Here is a tiny trained network, its code and every weight. The questions are about switching its units off for an input and a class, where a switched-off unit gives its printed mean instead of its output.

import numpy as np


def w(rows, s, z=0):
    codes = np.array(rows[::2]) - 128.0
    scale = np.full(codes.shape[1], s)
    scale[-1] = z or s
    return codes * scale


def norm(h):
    return h / np.sqrt((h * h).mean(-1, keepdims=True) + 1e-5)


def f(y):
    return y / 2 * (1 + np.tanh(0.7978845608 * (y + 0.044715 * y**3)))


def log_softmax(a):
    a = a - a.max(-1, keepdims=True)
    return a - np.log(np.exp(a).sum(-1, keepdims=True))


def net(x, mask):
    res = np.array(x, float).reshape(1, 8) / 4 @ E
    u = 0
    for l in range(3):
        y = f(norm(res) @ A[l][:, :-1].T + A[l][:, -1])
        res = res + np.where(mask[u : u + 9], y, B[l][:, -1]) @ B[l][:, :-1]
        u += 9
    return log_softmax(norm(res)[-1] @ U[:, :-1].T + U[:, -1])


A, B = {}, {}
E = w([
[163,208,163,125,92,174,59],'x0',
[127,130,128,134,126,128,130],'x1',
[127,128,129,127,126,129,128],'x2',
[127,86,103,106,58,19,49],'x3',
[67,202,5,122,177,102,122],'x4',
[128,128,128,128,128,128,129],'x5',
[129,129,130,126,131,126,128],'x6',
[133,127,128,130,130,127,127],'x7',
],0.013)
A[0] = w([
[183,52,159,104,31,103,98,63],'0.n1',
[157,133,124,197,115,112,137,69],'0.n2',
[172,96,134,118,167,126,110,92],'0.n3',
[144,128,166,142,140,154,138,61],'0.n4',
[137,84,254,129,178,203,165,86],'0.n5',
[144,88,236,147,159,192,177,71],'0.n6',
[89,104,97,143,202,129,233,78],'0.n7',
[140,29,191,150,141,133,202,2],'0.n8',
[138,136,144,87,137,136,122,95],'0.n9',
],0.0071)
B[0] = w([
[82,133,179,143,244,157,125,235],'0.n1',
[158,120,131,53,123,90,115,96],'0.n2',
[77,136,136,142,81,113,131,112],'0.n3',
[101,147,75,136,63,86,98,116],'0.n4',
[160,157,20,88,2,102,154,253],'0.n5',
[141,113,30,128,28,106,104,227],'0.n6',
[154,121,75,64,186,205,172,195],'0.n7',
[68,61,129,170,74,143,207,164],'0.n8',
[133,133,117,187,120,123,114,109],'0.n9',
],0.008,0.0042)
A[1] = w([
[137,118,254,149,148,122,62,3],'1.n1',
[106,127,112,102,130,95,114,72],'1.n2',
[134,39,195,119,84,107,89,122],'1.n3',
[93,29,99,128,162,82,202,235],'1.n4',
[158,133,143,98,108,134,107,109],'1.n5',
[116,109,79,88,131,32,55,80],'1.n6',
[49,9,195,135,176,102,177,72],'1.n7',
[174,92,249,126,110,201,217,91],'1.n8',
[167,126,177,110,134,135,164,83],'1.n9',
],0.0094,0.0067)
B[1] = w([
[26,44,134,93,99,151,103,164],'1.n1',
[173,118,133,152,104,173,144,126],'1.n2',
[141,158,197,106,195,91,130,206],'1.n3',
[163,107,114,148,167,85,177,254],'1.n4',
[93,105,122,144,123,145,94,137],'1.n5',
[144,115,128,129,40,191,176,189],'1.n6',
[237,247,133,172,94,33,128,182],'1.n7',
[110,123,48,122,69,125,99,179],'1.n8',
[106,140,103,148,116,123,133,124],'1.n9',
],0.011,0.0088)
A[2] = w([
[104,146,106,112,85,177,127,114],'2.n1',
[128,77,96,186,113,105,158,3],'2.n2',
[113,149,104,119,111,136,131,126],'2.n3',
[124,75,76,152,143,124,202,105],'2.n4',
[79,143,87,139,133,60,93,116],'2.n5',
[116,173,134,119,248,168,138,113],'2.n6',
[112,60,78,120,145,136,200,103],'2.n7',
[122,118,130,103,70,109,119,113],'2.n8',
[151,115,135,101,134,143,121,120],'2.n9',
],0.015,0.0059)
B[2] = w([
[231,142,121,180,139,82,132,202],'2.n1',
[106,129,131,87,42,146,131,171],'2.n2',
[156,134,149,157,104,144,114,160],'2.n3',
[54,66,137,49,112,178,62,254],'2.n4',
[209,100,154,121,63,180,142,153],'2.n5',
[90,171,247,254,238,70,145,226],'2.n6',
[26,46,95,35,104,131,132,238],'2.n7',
[115,161,95,125,216,186,127,198],'2.n8',
[91,146,102,137,122,116,114,128],'2.n9',
],0.0098,0.0075)
U = w([
[103,54,54,46,62,140,167,207],'0',
[240,187,68,152,65,184,91,228],'1',
[45,96,119,110,252,130,179,2],'2',
[151,214,176,229,189,141,140,67],'3',
[225,125,164,122,149,20,171,107],'4',
[94,103,205,87,129,151,37,68],'5',
],0.021,0.0027)

Each question gives the input, the list of numbers given to net, and the class t.
The units are the neurons (one row each of A and B). Each row of codes is followed by its name. A weight is (code - 128) times the scale printed after its matrix; where a second scale follows, it is the last column's (A, B and U).
mask holds one flag per neuron, layer by layer. A switched-off neuron (its flag False) gives its mean, the last column of its row in B, instead of its output. The means were averaged over made-up inputs and are rounded, as every weight is.
A unit's drop is (log p(t) with every unit on - log p(t) with that unit switched off) / (log p(t) with every unit on - log p(t) with every unit switched off).
The circuit of an input: a set's keep is (log p(t) with only the set's units on - log p(t) with every unit switched off) / (log p(t) with every unit on - log p(t) with every unit switched off). Starting from the 12 units with the biggest drops (on a tie, the unit counted first), units are removed one at a time, each time the one whose removal leaves the highest keep (on an exact tie, the one counted first), for as long as the keep stays at least 0.8.
units of the circuit, in order: the units of the circuit, biggest drop first
unit that matters most: the unit with the biggest drop
top k neurons: the k neurons with the biggest drops, biggest first
top k neurons in layer l: the k neurons of layer l with the biggest drops, biggest first
drop when u is switched off: that unit's drop, to one decimal
input [4,8,1,8,1,-6,3,0], class 1: top neuron -> 1.n6
input [4,6,6,-7,0,-6,2,-8], class 1: units of the circuit, in order -> 1.n3; 0.n5
input [8,-2,2,0,1,0,-7,-2], class 3: units of the circuit, in order -> 0.n5; 2.n4
input [8,4,-1,0,6,6,8,5], class 3: top 4 neurons -> 0.n5; 0.n6; 2.n6; 1.n8
input [-6,7,-8,5,0,-1,-4,-8], class 4: top 2 neurons -> 1.n7; 0.n5
input [6,1,-6,0,2,1,7,1], class 3: top 2 neurons in layer 1 -> 1.n8; 1.n6
input [1,6,4,1,0,-4,-3,7], class 5: top 2 neurons -> 0.n5; 1.n1
input [1,8,6,3,0,3,-4,-2], class 5: top 4 neurons -> 0.n5; 0.n6; 1.n4; 0.n1
input [1,3,0,7,5,-2,3,-2], class 1: top 2 neurons -> 1.n4; 2.n7
input [4,-7,4,-2,0,-4,8,4], class 1: top 3 neurons -> 1.n3; 0.n1; 2.n6
input [1,1,-7,-3,4,-7,4,-4], class 3: top 2 neurons -> 2.n6; 1.n4
input [-5,8,-1,1,8,5,-3,3], class 0: top 3 neurons -> 1.n3; 0.n1; 2.n7
input [1,-2,-4,3,-1,0,3,-7], class 5: top 2 neurons -> 1.n1; 0.n8
input [-7,0,-2,-1,-1,-4,0,-8], class 0: unit that matters most -> 0.n7
input [8,-5,-6,-1,6,0,3,6], class 3: top 2 neurons -> 2.n6; 0.n5
input [0,0,7,-1,-2,-3,7,6], class 0: top 2 neurons -> 0.n8; 1.n7
input [-3,6,4,1,0,-3,-5,3], class 4: top 2 neurons -> 0.n5; 1.n7
input [1,-3,3,-7,-5,-7,3,0], class 1: top 2 neurons -> 1.n4; 2.n1
input [-7,6,-1,6,-4,4,5,0], class 4: drop when 1.n7 is switched off -> 0.3
input [-8,6,1,3,-1,-6,-3,-4], class 4: units of the circuit, in order -> 1.n7
input [-2,0,-7,3,-4,2,-4,-7], class 4: drop when 1.n7 is switched off -> 0.6
input [-1,5,0,-8,-1,8,-6,-1], class 0: drop when 0.n2 is switched off -> 0.0
input [-8,4,8,2,-2,5,5,2], class 4: drop when 1.n7 is switched off -> 2.8
